Look-ups in named tables: a row name and a column name give one cell, copied from the table.

Table Fibo
|  | Beratim | Dil | Gup | Led |
|---|---|---|---|---|
| Mifesad | 50 | 67 | 53 | 37 |
| Zuga | 40 | 59 | 51 | 35 |
| Fazusus | 42 | 59 | 67 | 39 |
| Nidif | 58 | 52 | 70 | 36 |
| Nusiv | 41 | 52 | 95 | 21 |

Gup of Fazusus: 67
Led of Mifesad: 37
Beratim of Mifesad: 50
Led of Nusiv: 21
Gup of Zuga: 51
Led of Nidif: 36
Gup of Mifesad: 53
Beratim of Nusiv: 41
Led of Fazusus: 39
Gup of Nidif: 70
Which row has the largest Gup? Nusiv

Mel
|  | Leped | Ruda | Zezupu | Bav |
|---|---|---|---|---|
| Saleve | 196 | 87 | 123 | 137 |
| Vasov | 148 | 151 | 164 | 160 |
| Basidi | 54 | 104 | 73 | 148 |
| Vapeki | 116 | 184 | 120 | 117 |
| Vube | 199 | 190 | 164 | 132 |
| Mavebad | 179 | 161 | 138 | 140 |

What is the Ruda of Vube in Mel?
190
What is the Ruda of Vapeki in Mel?
184
What is the Leped of Vube in Mel?
199
What is the Bav of Vasov in Mel?
160
What is the Zezupu of Saleve in Mel?
123
What is the Ruda of Mavebad in Mel?
161
What is the Leped of Basidi in Mel?
54
What is the Bav of Vube in Mel?
132
What is the Bav of Saleve in Mel?
137
What is the Leped of Vapeki in Mel?
116
What is the Ruda of Basidi in Mel?
104
What is the Bav of Vapeki in Mel?
117
What is the Ruda of Vasov in Mel?
151

Dezun =
columns: Nop, Muvagan, Luz, Luvel, Sosinuk, Kes, Melof, Dek
Zedami: [-28, -20, 4, 18, -15, 23, 8, 14]
Sobeno: [2, 0, -11, -1, -2, 22, -3, 5]
Kom: [-21, -13, -5, 24, -11, 11, -7, -19]
Buna: [17, 6, 14, 3, 13, 1, 9, 13]
Kerum: [45, -13, -12, -23, 3, 22, 11, 28]
Muz: [-31, 50, 13, 8, -18, -46, -12, -32]
Komezi: [-71, -6, 17, 45, -21, 7, 3, -11]
Pizi: [18, 2, 12, -2, 3, -4, 11, 12]
Sugo: [9, -2, -17, -1, 9, 16, -1, -19]
Puz: [3, -10, 1, 4, 5, 17, 7, 5]
Gov: [-43, -15, 2, 19, -25, 2, 7, -12]
Ginikil: [28, 3, -2, -5, 27, 20, 11, 6]

Nop of Muz is -31
Muvagan of Puz is -10
Muvagan of Zedami is -20
Luz of Kom is -5
Luz of Gov is 2
Dek of Buna is 13
Luz of Kerum is -12
Kes of Puz is 17
Muvagan of Muz is 50
Sosinuk of Komezi is -21
Kes of Gov is 2
Melof of Komezi is 3
Kes of Sobeno is 22
Sosinuk of Buna is 13
Dek of Kerum is 28
Sosinuk of Ginikil is 27
Which row has the largest Nop? Kerum

Table Mukob
	Gaki	Barobud	Balo	Fiz	Zis
Vafo	7.848	82.664	26.433	-20.268	13.855
Kidilud	23.713	30.222	-17.264	7.316	-33.188
Taluti	-8.857	-81.081	42.524	11.893	-2.540
Kun	19.860	58.965	-0.150	4.271	-20.378
Zaf	-17.948	2.534	30.570	46.212	23.435

What is the Zis of Kidilud in Mukob? -33.188
What is the Gaki of Vafo in Mukob? 7.848
What is the Fiz of Zaf in Mukob? 46.212
What is the Barobud of Taluti in Mukob? -81.081
What is the Balo of Kun in Mukob? -0.150
What is the Fiz of Taluti in Mukob? 11.893
What is the Balo of Vafo in Mukob? 26.433
Which row has the largest Balo? Taluti

Vipasav =
columns: Bot, Nevade
Salogi: [36, 55]
Mot: [127, 92]
Monur: [79, 75]
Kivefu: [195, 116]
Ruvasi: [44, 65]
Teduf: [50, 70]
Nodi: [94, 73]
Nak: [52, 63]
Fof: [100, 80]
Det: [108, 90]
Losi: [96, 82]
Ros: [156, 88]
Vazos: [81, 83]
Rira: [212, 116]

What is the Nevade of Nodi in Vipasav?
73
What is the Nevade of Salogi in Vipasav?
55
What is the Nevade of Losi in Vipasav?
82
What is the Bot of Nak in Vipasav?
52
What is the Nevade of Fof in Vipasav?
80
What is the Bot of Det in Vipasav?
108
What is the Nevade of Rira in Vipasav?
116
What is the Bot of Ruvasi in Vipasav?
44
What is the Bot of Monur in Vipasav?
79
What is the Nevade of Mot in Vipasav?
92
What is the Bot of Mot in Vipasav?
127
What is the Bot of Kivefu in Vipasav?
195
What is the Bot of Losi in Vipasav?
96
What is the Bot of Teduf in Vipasav?
50
What is the Bot of Fof in Vipasav?
100
What is the Nevade of Monur in Vipasav?
75
What is the Bot of Ros in Vipasav?
156
What is the Bot of Vazos in Vipasav?
81
Which row has the largest Bot? Rira

Pomak
|  | Nafa | Bupab | Lom | Fol | Deliz | Netenil | Fipa | Fivofa | Kelil | Boled |
|---|---|---|---|---|---|---|---|---|---|---|
| Pef | 95 | 79 | 115 | 60 | 142 | 167 | 19 | 152 | 118 | 115 |
| Digole | 129 | 155 | 139 | 147 | 128 | 166 | 109 | 183 | 133 | 120 |
| Ziz | 69 | 119 | 136 | 81 | 117 | 163 | 90 | 184 | 144 | 147 |
| Mil | 88 | 133 | 202 | 73 | 107 | 159 | 136 | 184 | 142 | 117 |
| Bulobu | 110 | 111 | 135 | 83 | 133 | 150 | 54 | 119 | 115 | 142 |
| Gev | 120 | 159 | 143 | 147 | 116 | 155 | 116 | 194 | 131 | 124 |
| Kino | 196 | 204 | 129 | 122 | 136 | 84 | 183 | 130 | 122 | 157 |
| Vob | 172 | 191 | 128 | 137 | 150 | 84 | 172 | 145 | 163 | 150 |
| Tif | 117 | 150 | 143 | 148 | 127 | 153 | 105 | 180 | 130 | 110 |
| Geb | 108 | 105 | 135 | 80 | 142 | 144 | 57 | 117 | 108 | 139 |
| Zel | 183 | 179 | 132 | 132 | 143 | 92 | 167 | 146 | 159 | 146 |
| Varebi | 111 | 156 | 148 | 128 | 109 | 138 | 75 | 190 | 124 | 102 |

Kelil of Bulobu = 115
Fipa of Tif = 105
Nafa of Geb = 108
Boled of Ziz = 147
Netenil of Geb = 144
Fol of Zel = 132
Fol of Bulobu = 83
Bupab of Vob = 191
Bupab of Kino = 204
Lom of Ziz = 136
Lom of Digole = 139
Fipa of Digole = 109
Fivofa of Bulobu = 119
Netenil of Mil = 159
Netenil of Bulobu = 150
Boled of Zel = 146
Boled of Geb = 139
Nafa of Mil = 88
Fipa of Gev = 116
Fol of Mil = 73
Row with the largest Kelil: Vob

Lop =
	Tegig	Riloton	Fimil	Pazo	Zedutoz	Ranane	Tuk
Faketig	7.76	4.63	4.95	2.27	5.55	5.84	5.19
Tirurop	7.48	4.64	6.20	2.92	6.09	5.54	5.73
Kub	1.34	5.85	4.87	6.44	4.37	5.12	3.35
Gar	1.34	5.60	6.20	6.58	5.55	4.96	4.66

Ranane of Gar is 4.96
Fimil of Gar is 6.20
Tuk of Gar is 4.66
Ranane of Faketig is 5.84
Fimil of Faketig is 4.95
Zedutoz of Gar is 5.55
Riloton of Tirurop is 4.64
Pazo of Kub is 6.44
Zedutoz of Kub is 4.37
Riloton of Faketig is 4.63
Tegig of Faketig is 7.76
Pazo of Gar is 6.58
Ranane of Tirurop is 5.54
Zedutoz of Tirurop is 6.09
Fimil of Tirurop is 6.20
Fimil of Kub is 4.87
Which row has the largest Pazo? Gar

Meboz
|  | Tavo | Venug | Mipa | Kap |
|---|---|---|---|---|
| Nok | -347 | -244 | -439 | -205 |
| Zuri | -533 | -842 | -830 | -796 |
| Pozag | -698 | -98 | -808 | -128 |
| Nodu | -533 | -245 | 125 | -254 |
| Kov | -289 | -511 | -393 | -471 |
| Reru | -308 | -465 | 73 | -431 |
| Sigedu | -45 | -430 | -111 | -439 |
| Tilega | 653 | -357 | 41 | -398 |
| Molivo | -160 | -232 | -590 | -240 |
| Div | -526 | -415 | -361 | -403 |
| Gozutuk | -357 | -355 | -768 | -401 |

Nok, Kap -> -205
Div, Kap -> -403
Nodu, Venug -> -245
Nok, Venug -> -244
Pozag, Mipa -> -808
Tilega, Tavo -> 653
Pozag, Tavo -> -698
Nodu, Mipa -> 125
Molivo, Venug -> -232
Kov, Venug -> -511
Pozag, Venug -> -98
Nodu, Tavo -> -533
Tilega, Kap -> -398
Kov, Kap -> -471
Gozutuk, Tavo -> -357
Pozag, Kap -> -128

Sunuz
columns: Nebi, Nena, Vazuk, Veb, Vuka, Ret, Gep, Lev, Lukaruk
Farog: [59.798, 35.198, 40.325, 27.541, 41.731, 28.166, 32.249, 24.482, 66.148]
Vuz: [55.698, 39.672, 34.034, 21.945, 35.323, 29.478, 22.082, 38.096, 36.760]
Vuvopag: [34.034, 22.989, 2.551, 32.179, 44.292, 37.275, 46.737, 44.316, 68.726]
Vila: [29.716, 40.823, 24.513, 29.099, 24.402, 47.073, 36.693, 34.512, 41.821]
Mapatik: [54.377, 27.681, 27.006, 34.034, 35.783, 34.034, 37.215, 36.569, 57.293]
Romo: [46.211, 41.269, 33.071, 58.618, 58.961, 34.034, 21.797, 34.034, 54.669]
Zipiro: [34.034, 12.472, 45.587, 28.413, 3.241, 34.034, 49.507, 18.563, 8.803]
Vuv: [48.510, 34.151, 48.983, 10.818, 31.010, 32.251, 32.299, 38.785, 48.381]
Nefes: [46.488, 34.034, 34.034, 28.600, 50.568, 35.601, 34.034, 37.346, 79.406]

What is the Nena of Romo in Sunuz? 41.269
What is the Ret of Vila in Sunuz? 47.073
What is the Vuka of Mapatik in Sunuz? 35.783
What is the Vazuk of Zipiro in Sunuz? 45.587
What is the Lukaruk of Vuz in Sunuz? 36.760
What is the Lev of Romo in Sunuz? 34.034
What is the Gep of Vuv in Sunuz? 32.299
What is the Lukaruk of Nefes in Sunuz? 79.406
What is the Nena of Mapatik in Sunuz? 27.681
What is the Ret of Vuvopag in Sunuz? 37.275
What is the Nena of Farog in Sunuz? 35.198
What is the Vuka of Nefes in Sunuz? 50.568
What is the Veb of Vuvopag in Sunuz? 32.179
What is the Vuka of Vuz in Sunuz? 35.323
What is the Gep of Vuz in Sunuz? 22.082
What is the Lukaruk of Vuv in Sunuz? 48.381
What is the Ret of Vuz in Sunuz? 29.478
What is the Gep of Romo in Sunuz? 21.797
What is the Nena of Nefes in Sunuz? 34.034
What is the Veb of Nefes in Sunuz? 28.600
Which row has the largest Vazuk? Vuv

